After every row comes one of two labels: whether the row has a hidden trait. Each part has its own trait and labels.
In the rows, zero is written as 128.
[ 96 128 126 123 110 131 124  69  82  78 157  89 172  89 163  98 147]
Z117
[112 118 129 106 134 147 143 135  95 100 159  92 179 133 143 128 132]
Z199
[ 97 138 138 102  89 140  92 137  63  54 140 106 175  95 160 131 178]
Z199
[109 133 136 109  91 140 122 127  52  71 130 120 177 112 164 120 139]
Z199
[132 152 128 143 141 156 130 166 105  95 145  54 153  91 143 138 201]
Z199
[126 149 109 108 155 134 141 111  82  63 120 124 175 132 136  90 145]
Z199
[119 127 117 127 135 130 179 117  78 121 134  84 181 127 103  94 156]
Z199
[119 143 149 114 108 136 155 149 136  79 157 145 183 117 110 120  70]
Z117
[121 131 121 154 145 143 170 128  71 150 125 102 151 134  89 126 175]
Z117
[ 99 122 107 123  80 110 155 135  94  87 146 125 202 124 131  41 181]
Z117
[117 131 131 143 158 127 136 131 100 142 131  64 105 141 149  95 151]
Z117
[107 144 135 130 119  98 117 114 125  59 164 159 178  67 162 198  81]
Z199
[115 135 147 101  90 138 127 128  56 113 139 124 174 103 190  92 153]
Z199
[ 98 143 147 121  91 125 107 156  74  58 124 147 178 119 181  90 147]
Z199
[118 121 109 147 160 131 153 133 142 104 145 178 158 108 129 157 105]
Z199
[104 141 111 101  95 105  80 131  95 143 119  86 153  98 131 103 161]
Z117

[130 134 128 110 122 145 127 127 123 157  90 117 125 130 137 126 140 131
  57 157 118 137 129 136 142 143 137]
Z977
[116  98 137 126 118 128 146 145 132 169 117 110 129 132 130 131 137 143
  97 150 139 127 125 132 118 127 142]
Z977
[139 122 132 127 125 121 133 113 139 116 137 156 119 127 125 121 144 117
  74 136 126 131 136 137 127 136 132]
Z977
[133 128 121 131 127 124 120 134 131 152 110 122 130 129 148 129 131 120
 134 128 128 125 117 133 137 118 113]
Z534
[118  81 107 129 117  83 160 149 137 135 121  93 145 159 166 125  81  83
  68 147 148 116  90 140 135 122 134]
Z534
[119 123 139 126 125 130 125 112 134 143  45 103 127 128 129 123 131 122
  85 161 136 113 103 131 137 135 124]
Z534
[123 101 142 150  89  65 121 131 133  37   1 114 128 147 177 131  92 131
   5  83 134  99 127 139 109 131 134]
Z977
[133 138 131 156 120 101 122 141 152  30  19 117 126 135 169 152 118 128
  98  48 139 100 154 133  99 119 126]
Z977
[122 102 136 128 118 113 151 133 144 167 113 127 127 127 132 116 144 137
  75 147 136 123 131 136 119 131 140]
Z977
[134  99 136 111  99 119 124 118 142 129 166 152 118 136 122 119 143 111
  58 125 121 129 131 137 123 148 143]
Z977
[125 111 128 149 136  74 109 154 160  44  86  82 132 146 165 164 131 131
  87  43 140  97 168 134  92 108 133]
Z977
[128 129 131 161 133 127 132 143 149  49   6 116 122 130 188 152 127 124
  75  79 141  90 154 135 116 107 133]
Z977

Next part:
[105 105 133 128 117 110 128 106 132 125 138 141 173 128  66 147 117 127
 159 113 118 123]
Z963
[170  13 149 130 102 140 117 148  72 117 118 104 159 129  59 135 162 152
 125  75 127 104]
Z963
[175 147  96 124 128 132 118 142 106 146 148  98 164 119 170 132 132 132
 139 123 108 165]
Z963
[176   1 154 131 125 142 116 129  85 157 128 140  98 116  91 103 153 153
 100  55 108 117]
Z963
[189 150  99 127 137 139 114 141 102 145 150  96 151 134 191 139 124 138
 145 103 107 171]
Z963
[106 136 146 126 121 123 130 107 119 115 111 153 188 137  74 148 146 140
 153  96 113 121]
Z963
[120  94 138 129 129 121 126 111 141 116 119 127 176 136  67 142 120 125
 151  87 123 124]
Z963
[196 206 104 125 130 152 116 164  79 133 132  89 194 140 185 144 147 140
 150  63 120 150]
Z963
[170 118 130 129 129 160 121 103 126 112 127 139 189 133 124 117 154 134
 118  79 134 143]
Z894
[172 174  99 124 126 130 113 162 101 150 151  87 149 135 179 127 129 129
 152 116 114 154]
Z963
[ 84 192 126 124 117 109 127 153 149 102 133  84 122 144 107 119 135 124
 116 147 162 117]
Z963
[127 117 136 127 100 109 122 117 152 117  96  78 149 142 145 130 138 136
 108 123 142 152]
Z963
[169 168  98 124 104 130 116 155 102 153 157  92 177 135 170 138 128 136
 139 121 106 153]
Z963
[175 105  99 123 116 129 120 162  90 143 148  81 201 134 178 138 134 132
 141  91 107 144]
Z963
[125 166 152 129 127 127 129  99 104 120 135 117 241 136  67 150 139 162
 131  74 123 117]
Z963
[183 228 155 125 100 162 114 126 100  41  50  40 255 145 140 115 173 135
 117  51 176 124]
Z963
[151 130 140 129  85 109 118 125 141 111  68  52 191 134 146 116 147 130
 128 115 138 151]
Z963
